[[  5.9  -3.8  -3.0   3.1   4.1  -6.2  -9.6   1.8 -15.7  -2.0]
 [ 22.8  -1.4  -1.0  19.4   2.9   1.2   4.0  -3.7   6.0 -12.9]
 [ -6.4 -11.1  57.6  20.3  11.8   8.5 -22.9 -38.5   5.2 -26.1]
 [  0.2  -0.2   0.4   0.6   0.5   0.5   0.5  -0.2  -0.4   0.2]
 [  6.3 -11.3   9.6   1.8   4.7  -5.3  -3.0 -14.0  -8.2 -25.7]
 [ -7.2 -10.4  25.4  42.6  13.2   8.7   1.0  -4.6   0.9  -3.0]
 [ -5.3  11.6  22.4   1.3  -9.5  23.8  17.1  -0.3  12.4  -0.2]
 [ 15.5   3.2  -9.7  -7.6  -9.4 -16.0  -9.8  -5.6 -16.8  -4.4]]
:
[[ -5.3  11.6  22.4   1.3  -9.5  23.8  17.1  -0.3  12.4  -0.2]
 [ 15.5   3.2  -9.7  -7.6  -9.4 -16.0  -9.8  -5.6 -16.8  -4.4]
 [  0.2  -0.2   0.4   0.6   0.5   0.5   0.5  -0.2  -0.4   0.2]
 [ 22.8  -1.4  -1.0  19.4   2.9   1.2   4.0  -3.7   6.0 -12.9]
 [  5.9  -3.8  -3.0   3.1   4.1  -6.2  -9.6   1.8 -15.7  -2.0]
 [ -7.2 -10.4  25.4  42.6  13.2   8.7   1.0  -4.6   0.9  -3.0]
 [ -6.4 -11.1  57.6  20.3  11.8   8.5 -22.9 -38.5   5.2 -26.1]
 [  6.3 -11.3   9.6   1.8   4.7  -5.3  -3.0 -14.0  -8.2 -25.7]]

[[-28.7  23.5  -6.0 -26.8  -5.2  -1.3]
 [-25.0  10.7  16.5 -26.5 -13.5 -10.6]
 [-22.2  17.6  11.3 -45.1 -15.4  -4.4]
 [-24.3  19.4  11.1 -36.4 -14.6  -8.9]
 [-27.5  12.9   6.7 -28.8  -9.4  -5.7]
 [-26.5  16.3  12.1 -39.5 -13.5  -5.4]
 [-28.9  24.3  -5.6 -24.6  -4.2  -2.5]
 [-28.9  12.7   9.2 -26.2  -8.6  -9.4]
 [-28.0  20.5  -8.7 -24.9  -7.7  -0.2]
 [-21.6  18.3 -14.0 -28.9  -6.1   5.1]]
:
[[-28.9  24.3  -5.6 -24.6  -4.2  -2.5]
 [-28.7  23.5  -6.0 -26.8  -5.2  -1.3]
 [-28.0  20.5  -8.7 -24.9  -7.7  -0.2]
 [-24.3  19.4  11.1 -36.4 -14.6  -8.9]
 [-21.6  18.3 -14.0 -28.9  -6.1   5.1]
 [-22.2  17.6  11.3 -45.1 -15.4  -4.4]
 [-26.5  16.3  12.1 -39.5 -13.5  -5.4]
 [-27.5  12.9   6.7 -28.8  -9.4  -5.7]
 [-28.9  12.7   9.2 -26.2  -8.6  -9.4]
 [-25.0  10.7  16.5 -26.5 -13.5 -10.6]]

[[ 25.2  36.6  25.1  36.8   7.9  13.7  -3.8 -44.0]
 [ 23.3  33.9  23.2  34.1   7.2  12.6  -3.8 -41.1]
 [ 21.4  31.0  21.2  31.2   6.6  11.6  -3.3 -37.5]
 [-11.8 -20.2 -11.6 -20.4   1.2  -3.2   9.9  39.7]
 [ 24.7  35.9  24.5  36.1   7.7  13.4  -3.8 -43.1]
 [ 24.6  35.8  24.5  36.0   7.6  13.3  -3.8 -43.0]
 [-12.2 -20.9 -12.0 -21.2   1.2  -3.3  10.3  41.2]
 [-12.9 -22.0 -12.7 -22.3   1.2  -3.5  10.7  43.2]
 [-15.4 -26.4 -15.3 -26.6   1.3  -4.3  12.5  51.1]
 [ 23.4  34.0  23.3  34.3   7.3  12.7  -3.6 -41.0]]
:
[[ 25.2  36.6  25.1  36.8   7.9  13.7  -3.8 -44.0]
 [ 24.7  35.9  24.5  36.1   7.7  13.4  -3.8 -43.1]
 [ 24.6  35.8  24.5  36.0   7.6  13.3  -3.8 -43.0]
 [ 23.4  34.0  23.3  34.3   7.3  12.7  -3.6 -41.0]
 [ 23.3  33.9  23.2  34.1   7.2  12.6  -3.8 -41.1]
 [ 21.4  31.0  21.2  31.2   6.6  11.6  -3.3 -37.5]
 [-11.8 -20.2 -11.6 -20.4   1.2  -3.2   9.9  39.7]
 [-12.2 -20.9 -12.0 -21.2   1.2  -3.3  10.3  41.2]
 [-12.9 -22.0 -12.7 -22.3   1.2  -3.5  10.7  43.2]
 [-15.4 -26.4 -15.3 -26.6   1.3  -4.3  12.5  51.1]]

[[-49.8  43.3  22.4]
 [ 50.0 -46.3 -30.6]
 [ 51.3 -44.9 -28.0]
 [ 43.5 -37.0 -17.8]
 [ 45.8 -39.7 -22.6]
 [ 43.8 -36.7 -18.0]
 [-50.8  46.4  23.5]
 [-49.3  44.1  22.2]]
:
[[-50.8  46.4  23.5]
 [-49.3  44.1  22.2]
 [-49.8  43.3  22.4]
 [ 43.8 -36.7 -18.0]
 [ 43.5 -37.0 -17.8]
 [ 45.8 -39.7 -22.6]
 [ 51.3 -44.9 -28.0]
 [ 50.0 -46.3 -30.6]]

[[ 43.4 -32.5 -21.0]
 [ 46.0 -37.4 -26.6]
 [-46.8  39.6  30.0]
 [-41.6  33.9  24.5]
 [ 53.9 -47.2 -36.7]
 [-37.9  29.0  18.8]
 [ 45.8 -37.0 -26.8]]
:
[[-46.8  39.6  30.0]
 [-41.6  33.9  24.5]
 [-37.9  29.0  18.8]
 [ 43.4 -32.5 -21.0]
 [ 45.8 -37.0 -26.8]
 [ 46.0 -37.4 -26.6]
 [ 53.9 -47.2 -36.7]]

[[-53.6 -28.8 -45.9  11.7 -34.1  -3.3   7.0 -12.7  11.6]
 [ 32.7  36.6  31.6 -32.3   8.3   0.0 -47.2  15.9 -21.4]
 [ 40.1  41.5  31.0 -23.3   0.1   1.0 -41.2  28.9  -8.1]]
:
[[ 40.1  41.5  31.0 -23.3   0.1   1.0 -41.2  28.9  -8.1]
 [ 32.7  36.6  31.6 -32.3   8.3   0.0 -47.2  15.9 -21.4]
 [-53.6 -28.8 -45.9  11.7 -34.1  -3.3   7.0 -12.7  11.6]]
